Below are the code and all the weights of a small trained network. Each question names an input and a class and asks about switching units off, where a switched-off unit gives its printed mean instead of its output.

import numpy as np


def w(rows, s, z=0):
    codes = np.array(rows[::2]) - 128.0
    scale = np.full(codes.shape[1], s)
    scale[-1] = z or s
    return codes * scale


def f(y):
    return y / 2 * (1 + np.tanh(0.7978845608 * (y + 0.044715 * y**3)))


def log_softmax(a):
    a = a - a.max(-1, keepdims=True)
    return a - np.log(np.exp(a).sum(-1, keepdims=True))


def net(x, mask):
    res = np.array(x, float).reshape(1, 5) / 4 @ E
    y = f(res @ A[0][:, :-1].T + A[0][:, -1])
    res = res + np.where(mask, y, B[0][:, -1]) @ B[0][:, :-1]
    return log_softmax(res[-1] @ U[:, :-1].T + U[:, -1])


A, B = {}, {}
E = w([
[125,119,113,123,128,143,150,140,109,141],'x0',
[105,147,41,226,106,196,94,26,137,170],'x1',
[99,240,157,39,191,202,162,57,126,130],'x2',
[133,133,217,151,201,175,41,177,99,246],'x3',
[137,120,103,111,126,139,139,139,132,155],'x4',
],0.012)
A[0] = w([
[105,220,95,116,144,209,129,33,107,130,62],'n0',
[135,158,210,115,179,150,90,182,118,198,122],'n1',
[181,40,150,123,83,51,118,228,113,114,213],'n2',
[115,221,184,19,166,113,177,131,126,109,117],'n3',
[142,149,93,100,85,102,184,107,139,70,254],'n4',
[119,181,210,90,197,177,104,157,119,168,102],'n5',
[132,129,169,147,172,149,43,159,85,199,180],'n6',
[85,179,86,156,127,201,113,50,141,152,56],'n7',
[134,104,80,255,58,119,100,109,137,168,126],'n8',
[158,113,164,169,158,134,71,134,77,207,151],'n9',
[114,116,120,194,88,135,110,118,136,124,125],'n10',
[127,91,130,191,126,131,75,116,117,176,73],'n11',
[138,121,35,197,53,103,141,87,139,95,163],'n12',
],0.0092,0.0075)
B[0] = w([
[77,58,132,58,187,108,23,128,156,13,199],'n0',
[213,96,254,120,98,207,110,106,123,180,204],'n1',
[44,37,156,66,208,181,38,125,250,3,252],'n2',
[175,177,93,72,58,52,228,122,34,228,214],'n3',
[146,99,52,57,61,48,189,62,131,41,222],'n4',
[218,136,208,131,85,202,118,86,103,132,199],'n5',
[114,188,142,223,205,185,134,169,169,191,213],'n6',
[60,27,148,124,198,140,56,153,223,53,187],'n7',
[174,189,132,206,40,147,224,118,100,230,207],'n8',
[114,220,124,152,203,155,86,202,158,157,199],'n9',
[146,123,89,149,97,145,165,126,128,189,161],'n10',
[102,234,78,203,185,82,146,183,135,171,168],'n11',
[152,69,189,209,36,229,200,55,101,160,215],'n12',
],0.0072,0.019)
U = w([
[35,24,68,101,124,105,109,96,175,25,254],'0',
[214,120,175,153,35,209,164,65,84,186,148],'1',
[87,107,173,125,230,175,30,169,173,98,89],'2',
[116,228,61,218,138,118,149,175,126,219,21],'3',
[149,189,73,42,86,1,198,123,47,134,128],'4',
],0.0089,0.0027)

Each question gives the input, the list of numbers given to net, and the class t.
The units are the neurons (one row each of A and B). Each row of codes is followed by its name. A weight is (code - 128) times the scale printed after its matrix; where a second scale follows, it is the last column's (A, B and U).
mask holds one flag per neuron, in row order. A switched-off neuron (its flag False) gives its mean, the last column of its row in B, instead of its output. The means were averaged over made-up inputs and are rounded, as every weight is.
A unit's drop is (log p(t) with every unit on - log p(t) with that unit switched off) / (log p(t) with every unit on - log p(t) with every unit switched off).
The circuit of an input: a set's keep is (log p(t) with only the set's units on - log p(t) with every unit switched off) / (log p(t) with every unit on - log p(t) with every unit switched off). Starting from the 12 units with the biggest drops (on a tie, the unit counted first), units are removed one at a time, each time the one whose removal leaves the highest keep (on an exact tie, the one counted first), for as long as the keep stays at least 0.8.
circuit, biggest first: the units of the circuit, biggest drop first
unit that matters most: the unit with the biggest drop
k most important neurons: the k neurons with the biggest drops, biggest first
drop when u is switched off: that unit's drop, to one decimal
input [-3,-8,1,5,8], class 1: circuit, biggest first -> (n1)
input [3,1,-6,-5,-4], class 1: 4 most important neurons -> (n12; n8; n0; n7)
input [5,0,-3,-2,8], class 0: 2 most important neurons -> (n1; n3)
input [6,8,0,4,-8], class 3: 3 most important neurons -> (n2; n8; n11)
input [8,1,-3,-8,-6], class 1: 2 most important neurons -> (n12; n0)
input [4,1,1,3,-1], class 2: 2 most important neurons -> (n8; n3)
input [8,1,5,-1,3], class 0: 2 most important neurons -> (n0; n8)
input [4,7,3,1,-1], class 2: 2 most important neurons -> (n4; n3)
input [-8,1,-1,-5,0], class 1: 3 most important neurons -> (n2; n12; n0)
input [-1,5,-1,-7,-1], class 1: 2 most important neurons -> (n12; n2)
input [-2,2,-7,-3,7], class 1: 2 most important neurons -> (n8; n12)
input [-4,6,8,-5,-6], class 0: drop when n5 is switched off -> 0.0
input [-2,7,0,6,-2], class 3: drop when n2 is switched off -> 1.3
input [8,-7,3,-7,1], class 4: unit that matters most -> n3
input [1,-3,8,-5,-5], class 4: drop when n3 is switched off -> 0.1
